Here is a tiny trained network, its code and every weight. The questions are about switching its units off for an input and a class, where a switched-off unit gives its printed mean instead of its output.

import numpy as np


def w(rows, s, z=0):
    codes = np.array(rows[::2]) - 128.0
    scale = np.full(codes.shape[1], s)
    scale[-1] = z or s
    return codes * scale


def norm(h):
    return h / np.sqrt((h * h).mean(-1, keepdims=True) + 1e-5)


def f(y):
    return np.maximum(y, 0)


def log_softmax(a):
    a = a - a.max(-1, keepdims=True)
    return a - np.log(np.exp(a).sum(-1, keepdims=True))


def net(x, mask):
    res = np.array(x, float).reshape(1, 5) / 4 @ E
    u = 0
    for l in range(2):
        y = f(norm(res) @ A[l][:, :-1].T + A[l][:, -1])
        res = res + np.where(mask[u : u + 11], y, B[l][:, -1]) @ B[l][:, :-1]
        u += 11
    return log_softmax(norm(res)[-1] @ U[:, :-1].T + U[:, -1])


A, B = {}, {}
E = w([
[99,73,8,100,69,148,201,151],'x0',
[160,161,80,128,75,12,115,32],'x1',
[147,56,206,49,134,45,199,145],'x2',
[103,178,130,87,71,90,64,215],'x3',
[50,89,122,60,132,152,59,57],'x4',
],0.0013)
A[0] = w([
[147,66,130,144,235,170,190,15,47],'0.n0',
[52,121,154,35,171,145,47,55,4],'0.n1',
[85,170,121,146,96,106,78,194,68],'0.n2',
[126,88,152,84,110,3,157,87,61],'0.n3',
[45,24,119,79,56,176,82,59,70],'0.n4',
[105,142,92,181,84,183,67,117,149],'0.n5',
[90,68,192,87,164,150,161,182,113],'0.n6',
[82,62,40,104,59,146,202,150,97],'0.n7',
[121,143,124,69,106,113,64,186,10],'0.n8',
[77,93,155,97,90,57,78,207,81],'0.n9',
[209,176,232,151,180,122,86,122,251],'0.n10',
],0.0036,0.0021)
B[0] = w([
[116,146,221,142,4,139,130,143,203],'0.n0',
[159,121,54,206,114,70,204,242,178],'0.n1',
[142,104,146,158,95,169,187,82,152],'0.n2',
[131,164,128,47,202,188,150,109,193],'0.n3',
[215,174,121,197,129,88,164,197,193],'0.n4',
[126,150,157,91,203,132,143,101,183],'0.n5',
[197,160,131,42,185,167,86,101,198],'0.n6',
[66,64,174,145,138,71,54,138,207],'0.n7',
[127,105,209,197,31,178,181,84,145],'0.n8',
[140,103,197,158,108,157,177,70,174],'0.n9',
[72,51,66,122,105,92,126,160,253],'0.n10',
],0.0036,0.0038)
A[1] = w([
[66,183,79,188,82,233,79,115,121],'1.n0',
[63,142,114,206,129,156,72,133,93],'1.n1',
[110,150,194,151,23,163,165,93,72],'1.n2',
[131,186,100,102,57,49,120,38,121],'1.n3',
[158,82,81,140,144,80,195,192,108],'1.n4',
[57,8,197,145,153,96,49,137,168],'1.n5',
[132,167,128,88,168,253,72,190,7],'1.n6',
[120,215,55,170,179,141,155,125,97],'1.n7',
[181,80,122,187,95,124,206,166,56],'1.n8',
[167,193,78,68,137,58,137,27,49],'1.n9',
[64,199,92,161,169,168,81,65,69],'1.n10',
],0.0032,0.0012)
B[1] = w([
[158,72,163,79,98,49,207,115,186],'1.n0',
[105,153,166,57,129,59,177,155,183],'1.n1',
[135,153,194,179,32,165,130,108,185],'1.n2',
[119,59,162,149,146,208,85,191,191],'1.n3',
[120,219,74,170,175,134,137,137,218],'1.n4',
[78,175,50,143,105,99,88,45,254],'1.n5',
[191,78,104,198,166,192,53,96,166],'1.n6',
[166,145,131,52,191,97,153,127,167],'1.n7',
[166,169,87,161,102,92,132,157,210],'1.n8',
[143,96,124,182,170,254,65,146,175],'1.n9',
[140,128,162,21,144,96,156,120,162],'1.n10',
],0.0036,0.003)
U = w([
[137,113,198,165,35,130,160,119,139],'0',
[169,174,82,171,156,103,157,184,137],'1',
[141,122,157,29,180,117,167,100,134],'2',
[141,83,123,153,172,215,56,126,130],'3',
[48,119,80,139,119,72,93,114,131],'4',
[105,209,115,116,122,150,117,88,105],'5',
[94,252,97,71,109,212,126,92,5],'6',
],0.014,0.018)

Each question gives the input, the list of numbers given to net, and the class t.
The units are the neurons (one row each of A and B). Each row of codes is followed by its name. A weight is (code - 128) times the scale printed after its matrix; where a second scale follows, it is the last column's (A, B and U).
mask holds one flag per neuron, layer by layer. A switched-off neuron (its flag False) gives its mean, the last column of its row in B, instead of its output. The means were averaged over made-up inputs and are rounded, as every weight is.
A unit's drop is (log p(t) with every unit on - log p(t) with that unit switched off) / (log p(t) with every unit on - log p(t) with every unit switched off).
The circuit of an input: a set's keep is (log p(t) with only the set's units on - log p(t) with every unit switched off) / (log p(t) with every unit on - log p(t) with every unit switched off). Starting from the 12 units with the biggest drops (on a tie, the unit counted first), units are removed one at a time, each time the one whose removal leaves the highest keep (on an exact tie, the one counted first), for as long as the keep stays at least 0.8.
units of the circuit, in order: the units of the circuit, biggest drop first
unit that matters most: the unit with the biggest drop
k most important neurons: the k neurons with the biggest drops, biggest first
top k neurons in layer l: the k neurons of layer l with the biggest drops, biggest first
input [7,5,-5,2,-3], class 4: unit that matters most -> 0.n7
input [-2,-3,-4,-3,1], class 2: units of the circuit, in order -> (1.n0, 1.n10)
input [0,-7,-1,7,-7], class 0: units of the circuit, in order -> (0.n2, 0.n8)
input [4,-6,1,3,-1], class 3: 2 most important neurons -> (0.n6, 0.n10)
input [8,1,4,-6,3], class 4: top 2 neurons in layer 0 -> (0.n7, 0.n9)
input [-7,6,-1,8,-2], class 0: 3 most important neurons -> (0.n8, 0.n2, 0.n7)
input [5,0,8,6,-7], class 2: units of the circuit, in order -> (0.n3, 0.n1, 0.n4)
input [-8,-5,-2,-4,1], class 4: units of the circuit, in order -> (0.n10, 1.n5)
input [0,-8,-1,8,8], class 0: top 2 neurons in layer 0 -> (0.n8, 0.n9)
input [1,6,-7,-2,0], class 2: 2 most important neurons -> (1.n10, 1.n7)
input [-5,-5,-4,7,-1], class 0: 3 most important neurons -> (0.n2, 0.n8, 0.n7)
input [0,6,-2,-2,8], class 1: units of the circuit, in order -> (0.n1, 0.n4)
input [-8,-5,6,-3,-7], class 4: 2 most important neurons -> (0.n10, 0.n4)
input [2,4,0,5,7], class 1: units of the circuit, in order -> (0.n4)
input [8,-3,2,8,-3], class 0: 2 most important neurons -> (0.n9, 0.n8)
input [-7,8,7,-7,0], class 3: 3 most important neurons -> (1.n9, 0.n3, 1.n3)
input [-8,-6,-2,4,2], class 4: 3 most important neurons -> (0.n10, 1.n5, 0.n3)
input [8,-6,-8,4,4], class 2: 3 most important neurons -> (0.n10, 1.n0, 0.n5)
input [-1,-1,4,6,4], class 0: 2 most important neurons -> (0.n8, 0.n9)
input [6,7,0,0,2], class 3: 2 most important neurons -> (0.n10, 1.n9)
input [8,-8,1,0,-3], class 3: 2 most important neurons -> (0.n6, 0.n10)
input [-8,3,-6,0,-2], class 4: units of the circuit, in order -> (0.n10)
input [-7,-6,-6,-2,-5], class 4: units of the circuit, in order -> (0.n10, 0.n4, 1.n5, 1.n1)
input [-7,5,5,-4,2], class 4: 3 most important neurons -> (0.n10, 0.n6, 1.n5)
input [-4,1,8,4,-5], class 2: units of the circuit, in order -> (0.n3, 0.n4)
input [-1,2,0,-5,8], class 1: 2 most important neurons -> (0.n1, 0.n4)
input [-6,4,-3,2,-2], class 4: units of the circuit, in order -> (0.n10)
input [0,5,3,-3,3], class 3: units of the circuit, in order -> (1.n9, 1.n3)
